M =
[[132 121 115 121 130 117 131]
 [122 122 114 127 109 122 122]
 [109 112 119 132 134 125 119]
 [121 136 114 125 140 117 123]
 [125 124 115 112 121 121 128]
 [115 111 153 133 116 106 108]
 [139 142 138 103 133 138 147]
 [139 130 130 123 111 140 135]
 [129 116 120 132 123 106 128]
 [140 138 109 132 144 122 132]
 [126 122 135 102 131 128 133]]
Rows and columns are counted from 0.
row 0 col 0 = 132
row 3 col 4 = 140
row 4 col 0 = 125
row 3 col 5 = 117
row 1 col 0 = 122
row 3 col 0 = 121
row 5 col 6 = 108
row 8 col 0 = 129
row 6 col 2 = 138
row 0 col 1 = 121
row 5 col 1 = 111
row 8 col 4 = 123
row 6 col 3 = 103
row 5 col 0 = 115
row 9 col 0 = 140
row 6 col 5 = 138
row 3 col 3 = 125
row 0 col 3 = 121
row 8 col 6 = 128
row 3 col 1 = 136
row 3 col 2 = 114
row 5 col 3 = 133
row 2 col 2 = 119
row 7 col 6 = 135
row 6 col 1 = 142
row 8 col 2 = 120
row 1 col 4 = 109
row 9 col 5 = 122
row 6 col 4 = 133

A = ((120, 126, 126, 110, 120, 145, 127, 122, 149, 155), (136, 156, 122, 138, 138, 101, 135, 125, 117, 108), (125, 130, 134, 123, 129, 131, 109, 107, 116, 114), (119, 140, 148, 126, 124, 140, 137, 126, 120, 147), (140, 144, 112, 141, 147, 124, 121, 106, 139, 113), (128, 126, 133, 140, 148, 129, 133, 133, 133, 127), (143, 127, 112, 135, 147, 132, 141, 111, 142, 111), (139, 126, 141, 146, 109, 140, 108, 132, 133, 144), (142, 121, 132, 119, 108, 122, 117, 148, 139, 129), (120, 126, 110, 137, 148, 118, 119, 126, 122, 119), (141, 125, 125, 126, 133, 112, 135, 113, 128, 133), (127, 124, 124, 148, 113, 134, 137, 111, 119, 110), (127, 147, 106, 128, 127, 135, 133, 127, 140, 113))
A[-13][-10]: 120
A[-7]: [143, 127, 112, 135, 147, 132, 141, 111, 142, 111]
A[-9][-3]: 106
A[-12][-4]: 135
A[5]: [128, 126, 133, 140, 148, 129, 133, 133, 133, 127]
A[-7][4]: 147
A[-9][0]: 140
A[-9][2]: 112
A[:, 8]: [149, 117, 116, 120, 139, 133, 142, 133, 139, 122, 128, 119, 140]
A[-2][-4]: 137
A[-5][-1]: 129
A[9][-10]: 120
A[:, 4]: [120, 138, 129, 124, 147, 148, 147, 109, 108, 148, 133, 113, 127]
A[5][-1]: 127
A[-10][-8]: 148
A[:, -9]: [126, 156, 130, 140, 144, 126, 127, 126, 121, 126, 125, 124, 147]
A[-13]: [120, 126, 126, 110, 120, 145, 127, 122, 149, 155]
A[-3][4]: 133
A[-10][-7]: 126
A[4]: [140, 144, 112, 141, 147, 124, 121, 106, 139, 113]
A[1][-7]: 138
A[:, 3]: [110, 138, 123, 126, 141, 140, 135, 146, 119, 137, 126, 148, 128]
A[8][3]: 119
A[2][4]: 129
A[4][-6]: 147
A[11]: [127, 124, 124, 148, 113, 134, 137, 111, 119, 110]
A[8][4]: 108
A[-2][8]: 119
A[-11][-5]: 131
A[-13][-6]: 120
A[-10][-1]: 147
A[-3][-10]: 141
A[-12][-6]: 138
A[4][3]: 141
A[1][-3]: 125
A[9][5]: 118
A[8][-2]: 139

x =
[[129 131 133 118 127 122 122 130 137 133 123 125 133 126 123 122]
 [130 112 124 131 134 119 137 134 124 132 137 124 139 122 140 124]
 [131 132 128 121 117 123 130 116 137 135 114 136 114 115 128 124]
 [123 141 141 118 125 137 128 140 143 122 130 133 133 123 116 131]
 [122 125 130 125 130 128 145 129 129 128 116 122 127 124 124 127]
 [128 135 130 130 132 132 139 126 134 127 128 141 126 122 124 136]
 [140 133 127 147 129 120 148 125 129 126 122 135 117 135 132 131]
 [127 135 133 121 128 138 125 131 133 133 122 138 126 129 121 131]
 [130 110 122 122 111 117 129 127 137 124 107 142 147 125 121 102]
 [136 113 133 137 137 115 117 135 123 126 130 127 132 141 129 150]
 [135 125 131 119 136 116 140 125 139 125 139 140 136 108 118 123]
 [125 139 144 131 137 129 142 136 128 121 147 121 126 134 108 131]
 [131 131 138 129 137 120 133 134 133 131 121 134 127 117 126 138]
 [149 137 117 125 121 113 109 126 121 140 112 136 127 116 136 117]]
x[0][0]: 129
x[0][8]: 137
x[9][2]: 133
x[7][2]: 133
x[10][12]: 136
x[:, 10]: [123, 137, 114, 130, 116, 128, 122, 122, 107, 130, 139, 147, 121, 112]
x[10]: [135, 125, 131, 119, 136, 116, 140, 125, 139, 125, 139, 140, 136, 108, 118, 123]
x[10][6]: 140
x[13][2]: 117
x[5]: [128, 135, 130, 130, 132, 132, 139, 126, 134, 127, 128, 141, 126, 122, 124, 136]
x[2][12]: 114
x[9][4]: 137
x[6]: [140, 133, 127, 147, 129, 120, 148, 125, 129, 126, 122, 135, 117, 135, 132, 131]
x[9][8]: 123
x[8]: [130, 110, 122, 122, 111, 117, 129, 127, 137, 124, 107, 142, 147, 125, 121, 102]
x[0][10]: 123
x[4]: [122, 125, 130, 125, 130, 128, 145, 129, 129, 128, 116, 122, 127, 124, 124, 127]
x[1][9]: 132
x[8][1]: 110
x[13][11]: 136
x[13][14]: 136
x[9][6]: 117
x[:, 12]: [133, 139, 114, 133, 127, 126, 117, 126, 147, 132, 136, 126, 127, 127]
x[0]: [129, 131, 133, 118, 127, 122, 122, 130, 137, 133, 123, 125, 133, 126, 123, 122]
x[2][5]: 123
x[:, 2]: [133, 124, 128, 141, 130, 130, 127, 133, 122, 133, 131, 144, 138, 117]
x[3]: [123, 141, 141, 118, 125, 137, 128, 140, 143, 122, 130, 133, 133, 123, 116, 131]
x[:, 4]: [127, 134, 117, 125, 130, 132, 129, 128, 111, 137, 136, 137, 137, 121]
x[2][7]: 116
x[2][6]: 130
x[2][15]: 124
x[:, 1]: [131, 112, 132, 141, 125, 135, 133, 135, 110, 113, 125, 139, 131, 137]
x[7][3]: 121
x[9][5]: 115
x[2][9]: 135
x[1][13]: 122
x[2][4]: 117

a =
[[116 154 132 110 122 132 130 136 155 145 128 121 153 150 110 145]
 [100 132 139 104 103 127 123 150 147 126 119 123 113 115 109 137]
 [108 137 154 136 134 119 101 136 116 126 119 128 105 111 125 126]
 [109 118 104 113 154 154 128 136 113 101 141 141 100 113 125 103]
 [100 110 122 157 101 133 122 154 155 141 140 103 127 144 144 149]
 [100 111 114 129 152 132 141 126 140 107 112 126 112 140 111 137]]
Rows and columns are counted from 0.
(0, 0) => 116
(5, 11) => 126
(4, 12) => 127
(4, 11) => 103
(5, 13) => 140
(3, 9) => 101
(1, 9) => 126
(1, 10) => 119
(4, 6) => 122
(4, 0) => 100
(5, 15) => 137
(2, 5) => 119
(4, 2) => 122
(0, 4) => 122
(5, 5) => 132
(2, 15) => 126
(1, 2) => 139
(2, 4) => 134
(0, 3) => 110
(2, 1) => 137
(1, 14) => 109
(5, 8) => 140
(1, 4) => 103
(5, 12) => 112
(0, 12) => 153
(0, 9) => 145
(0, 2) => 132
(3, 11) => 141
(0, 1) => 154
(0, 7) => 136
(5, 2) => 114
(2, 0) => 108

W =
[[138 119 103 122 128 131 109 118 146 149 138]
 [124 122 132 126 137 128 131 131 131 131 132]
 [120 133 131 127 118 123 132 130 130 130 130]
 [125 133 133 109 101 141 130 133 112 131 121]
 [120 132 119 114 132 120 139 129 144 129 138]
 [135 138 110 131 108 127 116 119 122 129 125]
 [131 130 113 140 115 122 133 121 129 140 130]]
Indices start at 0.
(0, 0) -> 138
(6, 6) -> 133
(3, 1) -> 133
(2, 9) -> 130
(1, 3) -> 126
(6, 5) -> 122
(4, 8) -> 144
(5, 3) -> 131
(5, 7) -> 119
(0, 7) -> 118
(3, 7) -> 133
(0, 2) -> 103
(3, 3) -> 109
(0, 1) -> 119
(4, 9) -> 129
(6, 10) -> 130
(3, 4) -> 101
(2, 5) -> 123
(2, 8) -> 130
(1, 6) -> 131
(2, 0) -> 120
(2, 4) -> 118
(0, 8) -> 146
(4, 1) -> 132
(3, 5) -> 141
(4, 2) -> 119
(3, 8) -> 112
(0, 9) -> 149
(6, 1) -> 130
(5, 10) -> 125
